Below are the code and all the weights of a small trained network. Each question names an input and a target symbol and asks about switching units off, where a switched-off unit gives its printed mean instead of its output.

import numpy as np


def w(rows, s, z=0):
    codes = np.array(rows[::2]) - 128.0
    scale = np.full(codes.shape[1], s)
    scale[-1] = z or s
    return codes * scale


def f(y):
    return np.maximum(y, 0)


def softmax(a):
    e = np.exp(a - a.max(-1, keepdims=True))
    return e / e.sum(-1, keepdims=True)


def log_softmax(a):
    a = a - a.max(-1, keepdims=True)
    return a - np.log(np.exp(a).sum(-1, keepdims=True))


def net(x, mask):
    ids = ['ΔΣΦΨαεζηλπω'.index(c) for c in x.split()]
    T = len(ids)
    res = E[ids] + P[:T]
    r = res
    for j in range(3):
        rows = slice(3 * j, 3 * j + 3)
        q, k, v = (r @ M[0][rows].T for M in (Q, K, V))
        z = softmax(np.where(np.tri(T) > 0, q @ k.T / 3**0.5, -1e9)) @ v
        o = O[0][rows]
        res = res + np.where(mask[j], z, o[:, -1]) @ o[:, :-1]
    y = f(res @ A[0][:, :-1].T + A[0][:, -1])
    res = res + np.where(mask[3:7], y, B[0][:, -1]) @ B[0][:, :-1]
    return log_softmax(res[-1] @ U[:, :-1].T + U[:, -1])


Q, K, V, O, A, B = {}, {}, {}, {}, {}, {}
E = w([
[133,36,126,68],'Δ',
[129,146,135,120],'Σ',
[144,106,116,151],'Φ',
[103,107,147,69],'Ψ',
[99,149,79,144],'α',
[142,145,118,121],'ε',
[163,56,196,144],'ζ',
[231,106,128,230],'η',
[249,88,120,20],'λ',
[77,65,44,159],'π',
[184,168,6,70],'ω',
],0.015)
P = w([
[97,230,245,145],'0',
[127,178,154,163],'1',
[174,131,112,102],'2',
[175,162,112,101],'3',
[186,201,152,99],'4',
[176,185,130,108],'5',
[137,150,139,2],'6',
[117,170,163,78],'7',
[126,152,165,104],'8',
[132,198,144,81],'9',
[130,144,145,145],'10',
[158,189,144,159],'11',
[144,158,152,161],'12',
],0.0073)
Q[0] = w([
[186,166,156,77],'head 0',
[128,28,121,117],'head 0',
[125,127,36,163],'head 0',
[40,75,179,175],'head 1',
[131,160,123,229],'head 1',
[202,137,142,176],'head 1',
[68,107,172,40],'head 2',
[118,173,208,141],'head 2',
[89,172,251,145],'head 2',
],0.012)
K[0] = w([
[163,202,74,2],'head 0',
[79,145,31,149],'head 0',
[150,112,118,252],'head 0',
[66,111,172,79],'head 1',
[118,159,138,82],'head 1',
[60,101,117,131],'head 1',
[114,139,150,9],'head 2',
[88,156,249,156],'head 2',
[170,73,233,108],'head 2',
],0.0099)
V[0] = w([
[182,113,138,106],'head 0',
[61,226,90,101],'head 0',
[63,83,143,137],'head 0',
[48,88,70,121],'head 1',
[244,152,88,148],'head 1',
[144,96,251,180],'head 1',
[118,152,105,167],'head 2',
[144,187,159,25],'head 2',
[154,84,97,135],'head 2',
],0.012)
O[0] = w([
[176,78,112,178,202],'head 0',
[2,167,60,168,145],'head 0',
[107,139,229,82,23],'head 0',
[135,159,50,31,83],'head 1',
[106,99,111,219,252],'head 1',
[164,205,189,164,18],'head 1',
[65,153,145,151,108],'head 2',
[198,162,108,157,244],'head 2',
[78,117,219,142,163],'head 2',
],0.0083,0.0036)
A[0] = w([
[135,247,186,113,187],'neuron 0',
[160,132,137,185,255],'neuron 1',
[201,141,94,111,153],'neuron 2',
[160,70,94,99,102],'neuron 3',
],0.013,0.0023)
B[0] = w([
[180,149,90,53,175],'neuron 0',
[58,198,161,89,253],'neuron 1',
[110,1,157,114,254],'neuron 2',
[89,199,100,210,247],'neuron 3',
],0.0082,0.0065)
U = w([
[153,155,108,153,172],'Δ',
[121,145,139,177,1],'Σ',
[21,1,126,25,248],'Φ',
[94,156,81,116,138],'Ψ',
[156,80,130,100,25],'α',
[90,102,37,176,128],'ε',
[169,43,134,185,110],'ζ',
[187,111,95,73,160],'η',
[142,119,172,102,144],'λ',
[192,202,112,203,61],'π',
[148,149,128,165,26],'ω',
],0.0079,0.0051)

Each question gives the input, a string of symbols that net reads in full, and the target symbol t.
The units are the heads (3 rows each of Q, K, V and O) and the neurons (one row each of A and B). Each row of codes is followed by its name. A weight is (code - 128) times the scale printed after its matrix; where a second scale follows, it is the last column's (O, A, B and U).
mask holds one flag per unit, heads first, then neurons. A switched-off unit (its flag False) gives its mean, the last column of its rows in O or B, instead of its output. The means were averaged over made-up inputs and are rounded, as every weight is.
A unit's drop is (log p(t) with every unit on - log p(t) with that unit switched off) / (log p(t) with every unit on - log p(t) with every unit switched off).
The circuit of an input: a set's keep is (log p(t) with only the set's units on - log p(t) with every unit switched off) / (log p(t) with every unit on - log p(t) with every unit switched off). Starting from all 7 units, units are removed one at a time, each time the one whose removal leaves the highest keep (on an exact tie, the one counted first), for as long as the keep stays at least 0.8.
circuit, biggest first: the units of the circuit, biggest drop first
unit that matters most: the unit with the biggest drop
which heads matter: for each layer, one digit per head in row order, 1 if its drop is at least 0.15 and else 0, layers parted by /
drop when u is switched off: that unit's drop, to one decimal
input ω α α ε Δ ω Σ, target ε: which heads matter => 110
input α Ψ Ψ π ω ε, target ε: which heads matter => 110
input Σ ω π Ψ π Φ Δ Ψ Ψ ω ζ ω, target ε: circuit, biggest first => (head 1; neuron 3)
input λ π Σ λ Ψ Ψ α Ψ Σ Φ λ, target ζ: circuit, biggest first => (neuron 2; neuron 3; head 0)
input ω ω Δ Φ, target ε: circuit, biggest first => (head 1; head 0)
input η Δ Φ π λ, target ζ: circuit, biggest first => (head 0; neuron 2)
input Σ Φ π π, target Φ: circuit, biggest first => (head 2)
input π Δ α, target Φ: circuit, biggest first => (head 0; head 2)
input ω η Φ Ψ ω Δ α Δ, target ε: circuit, biggest first => (head 0; neuron 2)
input λ ε Δ ω π ω Φ, target ε: circuit, biggest first => (head 1; head 0; neuron 3)
input Σ π Σ Φ π ω ω ζ, target ε: which heads matter => 100
input Σ ω ω λ ω ω α, target ε: circuit, biggest first => (head 1; head 0)
input ε α π α, target Φ: circuit, biggest first => (head 2; neuron 3)
input Σ λ π Φ ω λ, target ε: unit that matters most => neuron 3
input λ α ω Ψ, target ε: circuit, biggest first => (head 1; head 0; neuron 3)
input Ψ Σ Ψ Φ λ Ψ λ λ Ψ, target ζ: which heads matter => 101
input Σ π Σ ω α Δ, target ε: circuit, biggest first => (head 0; neuron 3; head 1)
input ε Ψ α Φ ω ε, target ε: circuit, biggest first => (head 0; head 1)
input Σ ω Φ Ψ ω, target ε: drop when head 0 is switched off => 0.2
input ω Φ ω α ω ζ, target ε: drop when neuron 3 is switched off => 0.0
input ε Ψ ζ ω ω ζ Σ, target ε: drop when head 1 is switched off => 0.2
